5.99 -6.11 -6.12
5.75 -5.72 -5.53
-5.80 6.19 6.26
-5.81 6.01 5.65
-5.51 6.26 5.83
-5.92 5.81 6.10
:
-5.92 5.81 6.10
-5.51 6.26 5.83
-5.81 6.01 5.65
-5.80 6.19 6.26
5.75 -5.72 -5.53
5.99 -6.11 -6.12

3.30 -4.86 -3.49 -4.40
-0.44 0.66 0.49 0.60
-3.36 -1.94 -4.33 -4.55
-0.93 0.85 0.28 0.49
7.99 -1.59 3.26 2.67
1.75 1.73 3.13 3.31
-1.69 0.76 -0.21 -0.02
3.37 -2.09 -0.15 -0.67
-5.49 3.09 0.02 0.79
-1.32 -0.64 -1.58 -1.66
:
-1.32 -0.64 -1.58 -1.66
-5.49 3.09 0.02 0.79
3.37 -2.09 -0.15 -0.67
-1.69 0.76 -0.21 -0.02
1.75 1.73 3.13 3.31
7.99 -1.59 3.26 2.67
-0.93 0.85 0.28 0.49
-3.36 -1.94 -4.33 -4.55
-0.44 0.66 0.49 0.60
3.30 -4.86 -3.49 -4.40

-0.22 -0.15
-5.67 6.49
-1.57 -0.27
1.21 -7.37
1.51 -6.69
1.88 -6.64
1.26 2.37
-2.59 -0.18
5.28 1.51
3.74 3.03
-0.38 1.17
:
-0.38 1.17
3.74 3.03
5.28 1.51
-2.59 -0.18
1.26 2.37
1.88 -6.64
1.51 -6.69
1.21 -7.37
-1.57 -0.27
-5.67 6.49
-0.22 -0.15

2.82 4.01
4.56 0.11
2.65 4.61
1.37 7.04
:
1.37 7.04
2.65 4.61
4.56 0.11
2.82 4.01

-0.34 -0.35 5.91 6.41 -0.31 -0.42 0.00
3.67 3.74 2.77 2.99 3.41 5.00 0.00
1.55 1.58 4.45 4.81 1.44 2.13 0.00
2.45 2.50 3.77 4.07 2.28 3.36 0.00
3.20 3.26 3.10 3.35 2.98 4.36 0.00
3.91 3.98 2.53 2.73 3.63 5.31 0.00
3.35 3.42 3.03 3.27 3.11 4.57 0.00
5.61 5.73 1.26 1.34 5.21 7.63 0.00
:
5.61 5.73 1.26 1.34 5.21 7.63 0.00
3.35 3.42 3.03 3.27 3.11 4.57 0.00
3.91 3.98 2.53 2.73 3.63 5.31 0.00
3.20 3.26 3.10 3.35 2.98 4.36 0.00
2.45 2.50 3.77 4.07 2.28 3.36 0.00
1.55 1.58 4.45 4.81 1.44 2.13 0.00
3.67 3.74 2.77 2.99 3.41 5.00 0.00
-0.34 -0.35 5.91 6.41 -0.31 -0.42 0.00

-4.13 1.58
1.23 -2.00
-3.46 3.21
-1.44 -1.11
-1.20 1.43
5.68 6.44
-2.15 -1.75
6.18 0.19
:
6.18 0.19
-2.15 -1.75
5.68 6.44
-1.20 1.43
-1.44 -1.11
-3.46 3.21
1.23 -2.00
-4.13 1.58

-1.38 1.74
-1.30 -1.62
-2.41 -3.88
3.69 -5.93
-0.53 -2.12
1.86 3.37
-4.44 3.94
-1.34 -5.24
2.11 -2.83
:
2.11 -2.83
-1.34 -5.24
-4.44 3.94
1.86 3.37
-0.53 -2.12
3.69 -5.93
-2.41 -3.88
-1.30 -1.62
-1.38 1.74

3.25 3.34 0.53 0.52 4.84 3.21
4.05 4.16 -0.16 -0.15 6.04 4.01
2.23 2.30 1.39 1.35 3.34 2.21
4.77 4.90 -0.76 -0.73 7.11 4.72
-0.24 -0.24 3.47 3.35 -0.34 -0.24
2.65 2.72 1.03 1.00 3.95 2.62
1.81 1.86 1.76 1.70 2.71 1.79
4.51 4.64 -0.53 -0.50 6.72 4.46
3.67 3.77 0.19 0.19 5.47 3.62
1.97 2.03 1.58 1.53 2.94 1.95
1.28 1.32 2.21 2.13 1.93 1.27
3.55 3.65 0.27 0.27 5.30 3.51
:
3.55 3.65 0.27 0.27 5.30 3.51
1.28 1.32 2.21 2.13 1.93 1.27
1.97 2.03 1.58 1.53 2.94 1.95
3.67 3.77 0.19 0.19 5.47 3.62
4.51 4.64 -0.53 -0.50 6.72 4.46
1.81 1.86 1.76 1.70 2.71 1.79
2.65 2.72 1.03 1.00 3.95 2.62
-0.24 -0.24 3.47 3.35 -0.34 -0.24
4.77 4.90 -0.76 -0.73 7.11 4.72
2.23 2.30 1.39 1.35 3.34 2.21
4.05 4.16 -0.16 -0.15 6.04 4.01
3.25 3.34 0.53 0.52 4.84 3.21

-1.33 2.80 4.71 2.79 2.91 -2.07
0.87 -4.94 1.59 -5.09 -5.11 -5.91
:
0.87 -4.94 1.59 -5.09 -5.11 -5.91
-1.33 2.80 4.71 2.79 2.91 -2.07
---
0.00 -4.37 -4.35 -4.46 -4.31 -4.55 5.04 5.13 5.26 -4.38 -4.22 7.61 5.07 5.16 -4.10 -4.45
0.00 0.04 0.04 0.05 0.04 0.04 -0.01 -0.01 -0.01 0.04 0.04 -0.01 -0.01 -0.01 0.04 0.04
0.00 -0.17 -0.17 -0.17 -0.16 -0.17 0.19 0.20 0.20 -0.17 -0.16 0.29 0.19 0.20 -0.16 -0.17
0.00 4.16 4.15 4.24 4.10 4.34 -4.91 -5.00 -5.13 4.17 4.02 -7.42 -4.94 -5.03 3.90 4.24
0.00 0.14 0.14 0.14 0.14 0.15 -0.22 -0.22 -0.23 0.14 0.13 -0.34 -0.22 -0.23 0.13 0.14
:
0.00 -4.35 -4.31 5.04 5.26 -4.22 5.07 -4.10
0.00 0.04 0.04 -0.01 -0.01 0.04 -0.01 0.04
0.00 -0.17 -0.16 0.19 0.20 -0.16 0.19 -0.16
0.00 4.15 4.10 -4.91 -5.13 4.02 -4.94 3.90
0.00 0.14 0.14 -0.22 -0.23 0.13 -0.22 0.13

-2.07 1.11 -5.99
2.85 5.83 -0.82
-2.40 -5.47 1.38
:
-2.07 -5.99
2.85 -0.82
-2.40 1.38

-3.55 -3.89 1.88 -1.49 -0.32
1.59 -2.08 3.81 5.33 0.96
-1.13 -1.89 2.17 -1.18 0.25
4.18 -1.31 5.23 3.87 0.66
3.05 -0.91 5.60 4.14 2.13
6.47 -1.87 5.20 2.82 -1.67
:
-3.55 1.88 -0.32
1.59 3.81 0.96
-1.13 2.17 0.25
4.18 5.23 0.66
3.05 5.60 2.13
6.47 5.20 -1.67

-7.39 -7.94 7.61 7.41 -7.75 7.64
7.51 6.73 -7.38 -6.62 6.91 -7.27
-6.99 -7.41 7.94 7.06 -7.62 7.53
-7.48 -7.06 7.86 7.57 -7.21 7.08
-7.50 -7.51 7.16 7.29 -7.49 7.17
7.35 6.58 -7.89 -6.38 6.85 -6.46
:
-7.39 7.61 -7.75
7.51 -7.38 6.91
-6.99 7.94 -7.62
-7.48 7.86 -7.21
-7.50 7.16 -7.49
7.35 -7.89 6.85

4.52 0.50 -1.78 6.26 -0.66
4.60 5.06 -6.20 -7.74 4.27
:
4.52 -1.78 -0.66
4.60 -6.20 4.27

2.09 3.40 -3.94 -3.10
2.38 -4.21 0.56 -1.63
0.44 -3.66 0.73 1.30
0.33 -0.67 -0.15 2.06
-0.35 0.28 -2.55 1.21
-0.51 1.57 0.19 -3.94
-1.12 1.35 -0.26 0.21
-1.60 2.58 3.47 0.84
5.36 -0.50 -1.22 0.07
0.28 -1.61 -1.90 -6.28
0.67 0.52 0.08 -1.20
-1.17 5.24 -1.26 -1.14
:
2.09 -3.94
2.38 0.56
0.44 0.73
0.33 -0.15
-0.35 -2.55
-0.51 0.19
-1.12 -0.26
-1.60 3.47
5.36 -1.22
0.28 -1.90
0.67 0.08
-1.17 -1.26

-6.79 -6.38 -1.35 -3.82
2.75 5.16 1.87 -0.41
1.18 -4.15 -5.25 1.47
:
-6.79 -1.35
2.75 1.87
1.18 -5.25
